Below is a small trained network, with its code and all its weights. Each question gives an input and a class and asks what happens when units are switched off, that is, made to give their printed mean instead of their output.

import numpy as np


def w(rows, s, z=0):
    codes = np.array(rows[::2]) - 128.0
    scale = np.full(codes.shape[1], s)
    scale[-1] = z or s
    return codes * scale


def f(y):
    return y / 2 * (1 + np.tanh(0.7978845608 * (y + 0.044715 * y**3)))


def log_softmax(a):
    a = a - a.max(-1, keepdims=True)
    return a - np.log(np.exp(a).sum(-1, keepdims=True))


def net(x, mask):
    res = np.array(x, float).reshape(1, 5) / 4 @ E
    y = f(res @ A[0][:, :-1].T + A[0][:, -1])
    res = res + np.where(mask, y, B[0][:, -1]) @ B[0][:, :-1]
    return log_softmax(res[-1] @ U[:, :-1].T + U[:, -1])


A, B = {}, {}
E = w([
[116,104,128,149],'x0',
[1,117,62,42],'x1',
[228,78,37,76],'x2',
[124,120,127,134],'x3',
[108,219,4,231],'x4',
],0.009)
A[0] = w([
[129,105,129,92,104],'neuron 1',
[104,143,174,118,123],'neuron 2',
[231,121,123,161,125],'neuron 3',
[132,96,86,82,127],'neuron 4',
[75,131,146,83,129],'neuron 5',
[60,215,143,183,115],'neuron 6',
[68,140,169,126,165],'neuron 7',
[190,112,111,136,89],'neuron 8',
[169,69,98,65,144],'neuron 9',
[79,147,142,122,129],'neuron 10',
[94,193,129,161,175],'neuron 11',
[111,107,221,82,197],'neuron 12',
[136,149,3,141,87],'neuron 13',
[174,66,151,104,48],'neuron 14',
[112,90,108,76,133],'neuron 15',
[142,82,116,171,134],'neuron 16',
[177,127,130,211,190],'neuron 17',
[170,95,183,131,138],'neuron 18',
[175,54,128,61,139],'neuron 19',
[228,82,85,143,134],'neuron 20',
[106,125,128,138,81],'neuron 21',
[186,133,130,137,145],'neuron 22',
[154,121,211,143,254],'neuron 23',
[91,145,134,128,99],'neuron 24',
[156,172,226,188,203],'neuron 25',
[171,143,185,184,186],'neuron 26',
[101,109,138,127,138],'neuron 27',
[188,194,166,221,141],'neuron 28',
[134,128,76,128,112],'neuron 29',
],0.017,0.0062)
B[0] = w([
[131,117,142,157,148],'neuron 1',
[105,143,144,117,162],'neuron 2',
[147,193,118,92,224],'neuron 3',
[122,73,139,153,165],'neuron 4',
[109,128,175,180,171],'neuron 5',
[171,132,68,185,206],'neuron 6',
[104,166,167,144,181],'neuron 7',
[127,164,144,122,171],'neuron 8',
[177,77,137,165,194],'neuron 9',
[119,159,138,148,157],'neuron 10',
[145,126,86,156,188],'neuron 11',
[88,159,217,108,238],'neuron 12',
[1,105,97,96,219],'neuron 13',
[173,95,131,122,179],'neuron 14',
[120,92,152,174,168],'neuron 15',
[134,147,128,120,151],'neuron 16',
[159,154,75,93,223],'neuron 17',
[121,100,126,84,200],'neuron 18',
[193,87,142,176,208],'neuron 19',
[135,210,144,91,221],'neuron 20',
[123,139,121,134,127],'neuron 21',
[144,161,128,99,179],'neuron 22',
[112,91,149,45,237],'neuron 23',
[121,149,123,143,142],'neuron 24',
[108,60,125,71,252],'neuron 25',
[134,83,86,94,224],'neuron 26',
[119,136,149,145,142],'neuron 27',
[138,114,39,101,249],'neuron 28',
[83,115,114,112,158],'neuron 29',
],0.044,0.016)
U = w([
[29,62,150,65,254],'0',
[153,88,65,134,113],'1',
[203,125,168,89,39],'2',
[83,239,105,109,38],'3',
[72,212,254,169,110],'4',
[83,178,93,239,102],'5',
[157,89,144,240,171],'6',
],0.0093,0.0025)

Each question gives the input, the list of numbers given to net, and the class t.
The units are the neurons (one row each of A and B). Each row of codes is followed by its name. A weight is (code - 128) times the scale printed after its matrix; where a second scale follows, it is the last column's (A, B and U).
mask holds one flag per neuron, in row order. A switched-off neuron (its flag False) gives its mean, the last column of its row in B, instead of its output. The means were averaged over made-up inputs and are rounded, as every weight is.
A unit's drop is (log p(t) with every unit on - log p(t) with that unit switched off) / (log p(t) with every unit on - log p(t) with every unit switched off).
The circuit of an input: a set's keep is (log p(t) with only the set's units on - log p(t) with every unit switched off) / (log p(t) with every unit on - log p(t) with every unit switched off). Starting from the 12 units with the biggest drops (on a tie, the unit counted first), units are removed one at a time, each time the one whose removal leaves the highest keep (on an exact tie, the one counted first), for as long as the keep stays at least 0.8.
units of the circuit, in order: the units of the circuit, biggest drop first
k most important neurons: the k neurons with the biggest drops, biggest first
drop when u is switched off: that unit's drop, to one decimal
input [5,0,-7,5,2], class 1: units of the circuit, in order	[neuron 6]
input [1,-7,0,-7,2], class 1: 4 most important neurons	[neuron 28; neuron 12; neuron 26; neuron 25]
input [-2,-8,1,8,-3], class 2: 2 most important neurons	[neuron 13; neuron 3]
input [-1,0,1,6,1], class 3: 2 most important neurons	[neuron 25; neuron 23]
input [-1,-8,0,3,3], class 1: 2 most important neurons	[neuron 28; neuron 26]
input [4,-1,1,-4,-7], class 2: 2 most important neurons	[neuron 13; neuron 19]
input [7,0,0,6,1], class 1: 3 most important neurons	[neuron 12; neuron 20; neuron 13]
input [5,-1,1,-2,-6], class 2: 2 most important neurons	[neuron 13; neuron 19]
input [-1,-1,1,-5,-3], class 2: drop when neuron 25 is switched off	0.1
input [-4,0,-5,6,1], class 1: 2 most important neurons	[neuron 6; neuron 13]
input [-6,5,7,-3,0], class 6: drop when neuron 9 is switched off	0.2
input [3,3,-2,-3,8], class 5: drop when neuron 9 is switched off	0.0
